Here is a tiny trained network, its code and every weight. The questions are about switching its units off for an input and a class, where a switched-off unit gives its printed mean instead of its output.

import numpy as np


def w(rows, s, z=0):
    codes = np.array(rows[::2]) - 128.0
    scale = np.full(codes.shape[1], s)
    scale[-1] = z or s
    return codes * scale


def norm(h):
    return h / np.sqrt((h * h).mean(-1, keepdims=True) + 1e-5)


def f(y):
    return np.maximum(y, 0)


def log_softmax(a):
    a = a - a.max(-1, keepdims=True)
    return a - np.log(np.exp(a).sum(-1, keepdims=True))


def net(x, mask):
    res = np.array(x, float).reshape(1, 8) / 4 @ E
    u = 0
    for l in range(3):
        y = f(norm(res) @ A[l][:, :-1].T + A[l][:, -1])
        res = res + np.where(mask[u : u + 12], y, B[l][:, -1]) @ B[l][:, :-1]
        u += 12
    return log_softmax(norm(res)[-1] @ U[:, :-1].T + U[:, -1])


A, B = {}, {}
E = w([
[127,128,129],'x0',
[245,132,77],'x1',
[127,127,131],'x2',
[89,70,17],'x3',
[118,254,114],'x4',
[128,127,129],'x5',
[128,129,127],'x6',
[127,128,126],'x7',
],0.0031)
A[0] = w([
[158,143,193,56],'0.n0',
[191,190,109,18],'0.n1',
[87,132,36,87],'0.n2',
[157,131,66,94],'0.n3',
[171,119,216,142],'0.n4',
[2,138,121,59],'0.n5',
[141,134,130,89],'0.n6',
[128,94,158,87],'0.n7',
[82,250,25,54],'0.n8',
[85,173,141,82],'0.n9',
[77,175,8,7],'0.n10',
[241,108,108,117],'0.n11',
],0.0065,0.0021)
B[0] = w([
[115,88,53,174],'0.n0',
[135,152,126,186],'0.n1',
[126,54,194,204],'0.n2',
[140,101,63,181],'0.n3',
[140,92,184,222],'0.n4',
[120,111,118,215],'0.n5',
[138,143,149,132],'0.n6',
[126,141,148,156],'0.n7',
[183,98,253,249],'0.n8',
[64,177,142,171],'0.n9',
[154,84,189,202],'0.n10',
[108,123,62,252],'0.n11',
],0.0051,0.0029)
A[1] = w([
[109,200,108,171],'1.n0',
[64,216,108,31],'1.n1',
[153,108,165,203],'1.n2',
[80,140,235,20],'1.n3',
[128,101,43,84],'1.n4',
[81,183,133,42],'1.n5',
[112,136,102,73],'1.n6',
[132,64,152,74],'1.n7',
[32,154,73,166],'1.n8',
[251,145,52,5],'1.n9',
[237,91,96,133],'1.n10',
[143,253,149,185],'1.n11',
],0.0066,0.0024)
B[1] = w([
[147,205,69,158],'1.n0',
[109,186,138,141],'1.n1',
[127,158,121,229],'1.n2',
[88,120,159,215],'1.n3',
[121,106,145,176],'1.n4',
[115,137,125,141],'1.n5',
[106,120,154,128],'1.n6',
[90,166,121,194],'1.n7',
[204,99,102,158],'1.n8',
[65,110,174,209],'1.n9',
[175,166,148,253],'1.n10',
[104,143,1,215],'1.n11',
],0.0071,0.0036)
A[2] = w([
[226,72,85,149],'2.n0',
[49,45,211,61],'2.n1',
[75,148,31,16],'2.n2',
[40,91,119,108],'2.n3',
[104,160,87,127],'2.n4',
[73,169,117,26],'2.n5',
[90,46,8,104],'2.n6',
[196,130,110,174],'2.n7',
[117,216,19,5],'2.n8',
[133,10,161,110],'2.n9',
[253,94,139,35],'2.n10',
[197,133,151,46],'2.n11',
],0.0049,0.0026)
B[2] = w([
[147,156,165,238],'2.n0',
[36,103,178,235],'2.n1',
[127,117,231,144],'2.n2',
[225,71,121,192],'2.n3',
[110,223,85,162],'2.n4',
[59,193,206,142],'2.n5',
[95,84,3,207],'2.n6',
[239,146,133,212],'2.n7',
[105,63,94,185],'2.n8',
[113,214,100,253],'2.n9',
[176,77,211,203],'2.n10',
[165,126,169,156],'2.n11',
],0.0038,0.0027)
U = w([
[11,83,237,255],'0',
[239,120,202,214],'1',
[27,9,69,62],'2',
[187,35,29,50],'3',
[18,234,123,71],'4',
[164,222,47,92],'5',
],0.012,0.0022)

Each question gives the input, the list of numbers given to net, and the class t.
The units are the neurons (one row each of A and B). Each row of codes is followed by its name. A weight is (code - 128) times the scale printed after its matrix; where a second scale follows, it is the last column's (A, B and U).
mask holds one flag per neuron, layer by layer. A switched-off neuron (its flag False) gives its mean, the last column of its row in B, instead of its output. The means were averaged over made-up inputs and are rounded, as every weight is.
A unit's drop is (log p(t) with every unit on - log p(t) with that unit switched off) / (log p(t) with every unit on - log p(t) with every unit switched off).
The circuit of an input: a set's keep is (log p(t) with only the set's units on - log p(t) with every unit switched off) / (log p(t) with every unit on - log p(t) with every unit switched off). Starting from the 12 units with the biggest drops (on a tie, the unit counted first), units are removed one at a time, each time the one whose removal leaves the highest keep (on an exact tie, the one counted first), for as long as the keep stays at least 0.8.
circuit, biggest first: the units of the circuit, biggest drop first
top k neurons: the k neurons with the biggest drops, biggest first
top k neurons in layer l: the k neurons of layer l with the biggest drops, biggest first
drop when u is switched off: that unit's drop, to one decimal
input [0,-4,5,-3,1,-7,3,1], class 4: top 4 neurons in layer 0 -> 0.n8, 0.n2, 0.n9, 0.n10
input [-4,2,5,-8,5,7,7,-8], class 5: circuit, biggest first -> 1.n11
input [-8,3,6,-5,1,1,-1,8], class 5: circuit, biggest first -> 0.n8, 1.n11
input [-7,7,-1,-5,1,7,-7,-4], class 5: circuit, biggest first -> 0.n8, 1.n11
input [-3,8,-8,-8,1,-5,2,-2], class 5: circuit, biggest first -> 1.n11, 0.n8
input [-2,0,1,8,5,-6,-6,3], class 0: circuit, biggest first -> 0.n2, 0.n8
input [2,-1,8,2,7,-2,6,-6], class 0: circuit, biggest first -> 0.n8, 1.n10
input [4,5,-4,4,1,3,4,3], class 1: top 2 neurons -> 1.n10, 1.n11
input [3,6,-1,1,3,-8,8,8], class 1: top 2 neurons -> 0.n8, 1.n9
input [3,8,-3,-8,3,5,5,-4], class 5: top 2 neurons -> 1.n11, 0.n8
input [-6,-5,3,3,7,-6,-5,-3], class 0: drop when 0.n8 is switched off -> 0.9
input [7,5,-1,-4,1,2,3,-4], class 5: drop when 0.n11 is switched off -> 0.1
input [-1,-4,3,7,3,-8,-7,6], class 0: drop when 0.n8 is switched off -> 0.2
input [-3,4,3,-8,6,6,8,8], class 5: circuit, biggest first -> 1.n11
input [-7,2,3,8,2,7,-3,7], class 1: top 2 neurons in layer 0 -> 0.n8, 0.n10
